Here is a tiny trained network, its code and every weight. The questions are about switching its units off for an input and a class, where a switched-off unit gives its printed mean instead of its output.

import numpy as np


def w(rows, s, z=0):
    codes = np.array(rows[::2]) - 128.0
    scale = np.full(codes.shape[1], s)
    scale[-1] = z or s
    return codes * scale


def norm(h):
    return h / np.sqrt((h * h).mean(-1, keepdims=True) + 1e-5)


def f(y):
    return y / 2 * (1 + np.tanh(0.7978845608 * (y + 0.044715 * y**3)))


def log_softmax(a):
    a = a - a.max(-1, keepdims=True)
    return a - np.log(np.exp(a).sum(-1, keepdims=True))


def net(x, mask):
    res = np.array(x, float).reshape(1, 2) / 4 @ E
    u = 0
    for l in range(2):
        y = f(norm(res) @ A[l][:, :-1].T + A[l][:, -1])
        res = res + np.where(mask[u : u + 16], y, B[l][:, -1]) @ B[l][:, :-1]
        u += 16
    return log_softmax(norm(res)[-1] @ U[:, :-1].T + U[:, -1])


A, B = {}, {}
E = w([
[85,45,103,97,2],'x0',
[106,183,175,186,68],'x1',
],0.0042)
A[0] = w([
[70,124,136,77,31,30],'L0N0',
[176,124,119,131,66,80],'L0N1',
[178,156,185,99,67,124],'L0N2',
[172,107,150,126,103,120],'L0N3',
[128,175,179,170,87,2],'L0N4',
[119,126,104,73,160,74],'L0N5',
[104,172,164,148,134,164],'L0N6',
[123,152,188,205,85,59],'L0N7',
[198,182,124,41,105,76],'L0N8',
[88,132,159,134,76,81],'L0N9',
[161,121,132,157,60,81],'L0N10',
[166,76,57,64,128,117],'L0N11',
[139,80,58,131,255,233],'L0N12',
[148,96,108,167,105,31],'L0N13',
[107,167,124,170,199,38],'L0N14',
[91,105,84,149,155,39],'L0N15',
],0.007,0.00045)
B[0] = w([
[125,117,140,142,52,233],'L0N0',
[78,172,108,155,96,148],'L0N1',
[83,119,78,131,200,147],'L0N2',
[128,80,97,163,125,131],'L0N3',
[114,148,107,10,197,176],'L0N4',
[80,148,95,88,155,151],'L0N5',
[146,120,151,98,124,157],'L0N6',
[111,146,72,17,201,192],'L0N7',
[89,126,113,153,132,131],'L0N8',
[58,126,68,209,145,168],'L0N9',
[87,150,79,176,120,161],'L0N10',
[176,116,155,77,188,209],'L0N11',
[90,68,117,208,191,253],'L0N12',
[132,201,124,151,88,132],'L0N13',
[146,137,254,196,40,185],'L0N14',
[183,194,106,127,159,131],'L0N15',
],0.0036,0.0045)
A[1] = w([
[173,170,85,167,198,119],'L1N0',
[120,158,84,189,53,40],'L1N1',
[115,201,128,110,120,197],'L1N2',
[2,108,122,89,112,135],'L1N3',
[68,103,109,76,54,160],'L1N4',
[150,209,159,139,35,252],'L1N5',
[201,107,162,106,93,153],'L1N6',
[250,143,125,84,172,231],'L1N7',
[142,230,110,88,136,116],'L1N8',
[120,109,202,121,161,91],'L1N9',
[191,176,196,134,146,98],'L1N10',
[158,110,167,127,114,216],'L1N11',
[168,183,143,140,147,123],'L1N12',
[77,48,116,136,228,62],'L1N13',
[97,95,94,82,112,84],'L1N14',
[95,100,173,55,104,230],'L1N15',
],0.0067,0.0015)
B[1] = w([
[104,120,111,101,114,194],'L1N0',
[33,139,76,175,111,170],'L1N1',
[186,103,102,115,168,166],'L1N2',
[139,155,173,196,156,236],'L1N3',
[161,207,133,103,97,254],'L1N4',
[109,44,46,98,130,191],'L1N5',
[173,196,237,83,95,127],'L1N6',
[71,89,94,170,2,218],'L1N7',
[150,164,71,47,147,158],'L1N8',
[125,157,118,170,129,168],'L1N9',
[135,91,143,117,28,188],'L1N10',
[215,127,188,133,201,147],'L1N11',
[158,80,169,118,91,155],'L1N12',
[76,63,59,106,139,242],'L1N13',
[163,184,173,133,113,173],'L1N14',
[153,167,169,133,207,178],'L1N15',
],0.0048,0.0032)
U = w([
[67,20,44,110,217,224],'0',
[19,200,50,192,18,149],'1',
[159,77,238,231,124,28],'2',
[103,239,45,2,231,4],'3',
[211,177,197,10,63,197],'4',
],0.0083,0.0029)

Each question gives the input, the list of numbers given to net, and the class t.
The units are the neurons (one row each of A and B). Each row of codes is followed by its name. A weight is (code - 128) times the scale printed after its matrix; where a second scale follows, it is the last column's (A, B and U).
mask holds one flag per neuron, layer by layer. A switched-off neuron (its flag False) gives its mean, the last column of its row in B, instead of its output. The means were averaged over made-up inputs and are rounded, as every weight is.
A unit's drop is (log p(t) with every unit on - log p(t) with that unit switched off) / (log p(t) with every unit on - log p(t) with every unit switched off).
The circuit of an input: a set's keep is (log p(t) with only the set's units on - log p(t) with every unit switched off) / (log p(t) with every unit on - log p(t) with every unit switched off). Starting from the 12 units with the biggest drops (on a tie, the unit counted first), units are removed one at a time, each time the one whose removal leaves the highest keep (on an exact tie, the one counted first), for as long as the keep stays at least 0.8.
circuit, biggest first: the units of the circuit, biggest drop first
unit that matters most: the unit with the biggest drop
top k neurons: the k neurons with the biggest drops, biggest first
top k neurons in layer l: the k neurons of layer l with the biggest drops, biggest first
drop of u: that unit's drop, to one decimal
input [-6,1], class 2: unit that matters most -> L1N4
input [-7,-4], class 2: circuit, biggest first -> [L0N14 L0N7]
input [7,-3], class 4: top 2 neurons in layer 0 -> [L0N12 L0N11]
input [0,8], class 3: circuit, biggest first -> [L0N7 L0N4]
input [3,-4], class 4: circuit, biggest first -> [L1N14 L1N5 L1N1]
input [-8,-4], class 2: top 2 neurons -> [L0N14 L0N7]
input [-7,-3], class 2: top 2 neurons -> [L0N14 L0N7]
input [-4,0], class 2: top 2 neurons in layer 0 -> [L0N14 L0N12]
input [-4,1], class 2: top 2 neurons -> [L0N14 L1N4]
input [2,-2], class 4: top 2 neurons -> [L0N12 L0N11]
input [-5,7], class 4: top 2 neurons in layer 1 -> [L1N10 L1N12]
input [-3,0], class 2: top 2 neurons in layer 0 -> [L0N14 L0N12]
input [-4,6], class 4: top 3 neurons in layer 1 -> [L1N10 L1N12 L1N13]
input [-7,-1], class 2: unit that matters most -> L0N14
input [-4,7], class 4: top 2 neurons in layer 0 -> [L0N12 L0N14]
input [6,-8], class 4: drop of L1N4 -> 0.2
input [-2,4], class 3: drop of L0N7 -> 0.5
input [-1,0], class 2: drop of L0N14 -> 0.5
